Below is a small trained network, with its code and all its weights. Each question gives an input and a class and asks what happens when units are switched off, that is, made to give their printed mean instead of their output.

import numpy as np


def w(rows, s, z=0):
    codes = np.array(rows[::2]) - 128.0
    scale = np.full(codes.shape[1], s)
    scale[-1] = z or s
    return codes * scale


def norm(h):
    return h / np.sqrt((h * h).mean(-1, keepdims=True) + 1e-5)


def f(y):
    return y / 2 * (1 + np.tanh(0.7978845608 * (y + 0.044715 * y**3)))


def log_softmax(a):
    a = a - a.max(-1, keepdims=True)
    return a - np.log(np.exp(a).sum(-1, keepdims=True))


def net(x, mask):
    res = np.array(x, float).reshape(1, 2) / 4 @ E
    u = 0
    for l in range(3):
        y = f(norm(res) @ A[l][:, :-1].T + A[l][:, -1])
        res = res + np.where(mask[u : u + 9], y, B[l][:, -1]) @ B[l][:, :-1]
        u += 9
    return log_softmax(norm(res)[-1] @ U[:, :-1].T + U[:, -1])


A, B = {}, {}
E = w([
[94,154,1,146,203],'x0',
[180,131,129,30,178],'x1',
],0.0039)
A[0] = w([
[187,193,178,154,74,200],'0.n0',
[180,194,72,105,150,187],'0.n1',
[174,231,167,28,113,84],'0.n2',
[53,147,50,198,222,195],'0.n3',
[16,76,148,58,92,114],'0.n4',
[139,44,196,249,147,103],'0.n5',
[39,177,105,83,141,4],'0.n6',
[253,125,197,169,194,28],'0.n7',
[121,189,171,202,169,166],'0.n8',
],0.0033,0.0023)
B[0] = w([
[63,91,142,98,124,187],'0.n0',
[125,106,185,141,48,173],'0.n1',
[191,53,100,208,174,146],'0.n2',
[56,98,135,82,111,252],'0.n3',
[101,92,140,126,140,126],'0.n4',
[173,78,98,120,170,164],'0.n5',
[100,254,195,131,120,93],'0.n6',
[160,163,52,128,144,106],'0.n7',
[130,117,128,84,145,160],'0.n8',
],0.0045,0.0025)
A[1] = w([
[154,147,133,126,87,20],'1.n0',
[127,144,154,254,89,36],'1.n1',
[108,174,141,141,116,3],'1.n2',
[115,158,118,151,103,83],'1.n3',
[178,139,121,155,140,157],'1.n4',
[152,166,124,132,151,32],'1.n5',
[116,156,141,55,79,72],'1.n6',
[152,28,95,139,99,58],'1.n7',
[100,185,107,124,86,159],'1.n8',
],0.0074,0.0035)
B[1] = w([
[119,161,26,41,36,19],'1.n0',
[241,199,127,211,229,227],'1.n1',
[211,182,95,189,241,13],'1.n2',
[220,189,145,132,131,84],'1.n3',
[132,43,158,130,32,120],'1.n4',
[193,112,96,152,169,14],'1.n5',
[50,8,44,206,125,107],'1.n6',
[1,89,21,138,245,249],'1.n7',
[181,173,195,250,175,198],'1.n8',
],0.0035,0.0012)
A[2] = w([
[90,101,83,133,97,136],'2.n0',
[100,134,135,222,123,86],'2.n1',
[115,253,51,127,166,219],'2.n2',
[124,114,151,61,169,94],'2.n3',
[144,73,185,120,81,171],'2.n4',
[102,128,155,183,137,125],'2.n5',
[135,177,137,211,127,23],'2.n6',
[201,140,120,2,144,149],'2.n7',
[183,135,120,131,124,3],'2.n8',
],0.0077,0.0022)
B[2] = w([
[113,97,78,80,155,191],'2.n0',
[194,131,92,156,193,245],'2.n1',
[138,141,254,76,19,227],'2.n2',
[176,141,61,167,159,189],'2.n3',
[93,202,124,93,105,239],'2.n4',
[215,116,80,126,128,206],'2.n5',
[190,112,108,143,190,171],'2.n6',
[171,130,112,254,166,252],'2.n7',
[149,105,127,171,110,87],'2.n8',
],0.006,0.0033)
U = w([
[249,138,69,226,240,217],'0',
[69,187,203,43,73,181],'1',
[51,79,3,53,235,5],'2',
],0.0062,0.0027)

Each question gives the input, the list of numbers given to net, and the class t.
The units are the neurons (one row each of A and B). Each row of codes is followed by its name. A weight is (code - 128) times the scale printed after its matrix; where a second scale follows, it is the last column's (A, B and U).
mask holds one flag per neuron, layer by layer. A switched-off neuron (its flag False) gives its mean, the last column of its row in B, instead of its output. The means were averaged over made-up inputs and are rounded, as every weight is.
A unit's drop is (log p(t) with every unit on - log p(t) with that unit switched off) / (log p(t) with every unit on - log p(t) with every unit switched off).
The circuit of an input: a set's keep is (log p(t) with only the set's units on - log p(t) with every unit switched off) / (log p(t) with every unit on - log p(t) with every unit switched off). Starting from the 12 units with the biggest drops (on a tie, the unit counted first), units are removed one at a time, each time the one whose removal leaves the highest keep (on an exact tie, the one counted first), for as long as the keep stays at least 0.8.
units of the circuit, in order: the units of the circuit, biggest drop first
most important unit: the unit with the biggest drop
k most important neurons: the k neurons with the biggest drops, biggest first
k most important neurons of layer l: the k neurons of layer l with the biggest drops, biggest first
drop of u: that unit's drop, to one decimal
input [6,1], class 1: units of the circuit, in order : (2.n2)
input [-2,2], class 2: 3 most important neurons : (1.n7; 2.n2; 0.n2)
input [8,-7], class 1: units of the circuit, in order : (2.n2; 2.n7)
input [2,0], class 2: 4 most important neurons : (0.n3; 1.n6; 1.n1; 2.n2)
input [0,3], class 2: 2 most important neurons : (1.n7; 0.n1)
input [2,1], class 2: 2 most important neurons : (0.n3; 1.n6)
input [8,7], class 1: 3 most important neurons : (2.n2; 2.n1; 0.n5)
input [2,-2], class 2: 4 most important neurons : (0.n3; 1.n1; 2.n7; 2.n2)
input [3,1], class 2: 3 most important neurons : (0.n3; 1.n6; 0.n1)
input [1,-3], class 2: 2 most important neurons of layer 0 : (0.n3; 0.n5)
input [1,3], class 2: 3 most important neurons of layer 1 : (1.n7; 1.n1; 1.n4)
input [8,-5], class 1: 3 most important neurons : (2.n2; 0.n3; 2.n7)
input [6,-2], class 1: drop of 2.n2 : 0.6
input [7,2], class 1: drop of 2.n2 : 0.3
input [0,-3], class 2: most important unit : 0.n5
input [8,3], class 1: drop of 2.n2 : 0.5
